Below are the code and all the weights of a small trained network. Each question names an input and a class and asks about switching units off, where a switched-off unit gives its printed mean instead of its output.

import numpy as np


def w(rows, s, z=0):
    codes = np.array(rows[::2]) - 128.0
    scale = np.full(codes.shape[1], s)
    scale[-1] = z or s
    return codes * scale


def f(y):
    return np.maximum(y, 0)


def log_softmax(a):
    a = a - a.max(-1, keepdims=True)
    return a - np.log(np.exp(a).sum(-1, keepdims=True))


def net(x, mask):
    res = np.array(x, float).reshape(1, 5) / 4 @ E
    y = f(res @ A[0][:, :-1].T + A[0][:, -1])
    res = res + np.where(mask, y, B[0][:, -1]) @ B[0][:, :-1]
    return log_softmax(res[-1] @ U[:, :-1].T + U[:, -1])


A, B = {}, {}
E = w([
[118,169,37,54],'x0',
[129,126,128,126],'x1',
[114,213,223,73],'x2',
[95,207,103,223],'x3',
[254,162,115,145],'x4',
],0.0077)
A[0] = w([
[99,214,145,161,122],'n1',
[2,135,121,124,91],'n2',
[157,25,27,174,70],'n3',
[142,76,185,71,113],'n4',
[212,172,122,114,69],'n5',
[154,40,229,142,166],'n6',
[107,206,191,55,23],'n7',
[199,170,101,129,50],'n8',
[145,43,159,15,78],'n9',
[73,108,128,123,102],'n10',
[106,176,195,84,32],'n11',
[32,92,124,110,54],'n12',
[140,106,121,98,253],'n13',
[148,102,138,40,66],'n14',
[133,98,170,94,111],'n15',
[110,31,68,157,34],'n16',
[82,118,135,117,92],'n17',
[82,231,124,231,114],'n18',
[133,177,24,18,74],'n19',
[175,129,142,148,253],'n20',
[182,159,113,140,52],'n21',
[193,117,156,174,161],'n22',
[131,87,201,187,59],'n23',
[39,107,122,102,59],'n24',
[212,153,98,127,41],'n25',
[137,186,199,81,102],'n26',
],0.0098,0.0046)
B[0] = w([
[149,97,68,173,202],'n1',
[148,78,163,97,220],'n2',
[160,200,175,181,253],'n3',
[148,101,82,148,196],'n4',
[121,59,174,106,189],'n5',
[78,138,101,135,244],'n6',
[168,170,161,188,197],'n7',
[140,51,187,78,178],'n8',
[161,86,73,165,229],'n9',
[163,99,171,82,171],'n10',
[162,158,156,169,181],'n11',
[150,93,177,90,195],'n12',
[99,145,99,141,225],'n13',
[134,85,89,168,182],'n14',
[134,130,113,145,169],'n15',
[183,180,178,174,199],'n16',
[133,105,154,110,159],'n17',
[154,59,66,137,244],'n18',
[6,156,145,180,234],'n19',
[81,133,124,89,234],'n20',
[147,65,170,90,161],'n21',
[78,101,148,96,212],'n22',
[43,145,129,139,188],'n23',
[139,80,178,97,189],'n24',
[128,68,195,95,183],'n25',
[145,162,139,188,206],'n26',
],0.011,0.0062)
U = w([
[182,57,226,47,97],'0',
[251,229,179,204,104],'1',
[126,132,103,120,251],'2',
[190,66,12,160,80],'3',
[2,151,132,134,98],'4',
[137,188,68,32,127],'5',
],0.01,0.012)

Each question gives the input, the list of numbers given to net, and the class t.
The units are the neurons (one row each of A and B). Each row of codes is followed by its name. A weight is (code - 128) times the scale printed after its matrix; where a second scale follows, it is the last column's (A, B and U).
mask holds one flag per neuron, in row order. A switched-off neuron (its flag False) gives its mean, the last column of its row in B, instead of its output. The means were averaged over made-up inputs and are rounded, as every weight is.
A unit's drop is (log p(t) with every unit on - log p(t) with that unit switched off) / (log p(t) with every unit on - log p(t) with every unit switched off).
The circuit of an input: a set's keep is (log p(t) with only the set's units on - log p(t) with every unit switched off) / (log p(t) with every unit on - log p(t) with every unit switched off). Starting from the 12 units with the biggest drops (on a tie, the unit counted first), units are removed one at a time, each time the one whose removal leaves the highest keep (on an exact tie, the one counted first), for as long as the keep stays at least 0.8.
circuit, biggest first: the units of the circuit, biggest drop first
top k neurons: the k neurons with the biggest drops, biggest first
drop of u: that unit's drop, to one decimal
input [7,-2,-5,-4,5], class 4: circuit, biggest first -> (n19)
input [6,4,6,7,-8], class 0: circuit, biggest first -> (n2 n24)
input [6,4,-5,1,-7], class 0: circuit, biggest first -> (n2 n12)
input [6,-1,-3,-7,-6], class 3: top 3 neurons -> (n9 n14 n4)
input [8,0,4,5,-8], class 0: circuit, biggest first -> (n2 n24)
input [-2,7,8,4,8], class 0: circuit, biggest first -> (n5 n8)
input [7,1,2,-7,-4], class 3: top 3 neurons -> (n9 n14 n4)
input [6,5,-8,6,-5], class 1: circuit, biggest first -> (n3 n16)
input [-8,2,-2,-8,7], class 3: top 4 neurons -> (n9 n4 n19 n6)
input [8,-3,-5,7,5], class 4: top 2 neurons -> (n19 n9)
input [0,7,7,-8,-6], class 3: circuit, biggest first -> (n9 n4)
input [-2,3,4,-5,4], class 3: circuit, biggest first -> (n9 n4 n14)
input [7,-1,5,3,4], class 4: top 2 neurons -> (n19 n3)
input [-7,-6,0,2,1], class 4: circuit, biggest first -> (n23 n6)
input [2,4,-8,-1,-3], class 1: top neuron -> (n3)
input [4,6,4,7,8], class 0: circuit, biggest first -> (n8 n5)
input [0,0,-8,3,5], class 1: top 2 neurons -> (n3 n16)
input [0,2,-3,5,-4], class 3: top 2 neurons -> (n18 n19)
input [-6,-1,-5,3,2], class 4: top 2 neurons -> (n23 n22)
input [-8,1,-5,4,-1], class 4: circuit, biggest first -> (n23)
input [-7,0,1,-3,5], class 4: top 2 neurons -> (n6 n23)
input [2,7,8,-8,4], class 1: top 2 neurons -> (n7 n26)
input [-5,1,-6,3,1], class 1: top 3 neurons -> (n3 n16 n19)
input [-8,8,4,-5,-4], class 2: drop of n19 -> 0.7
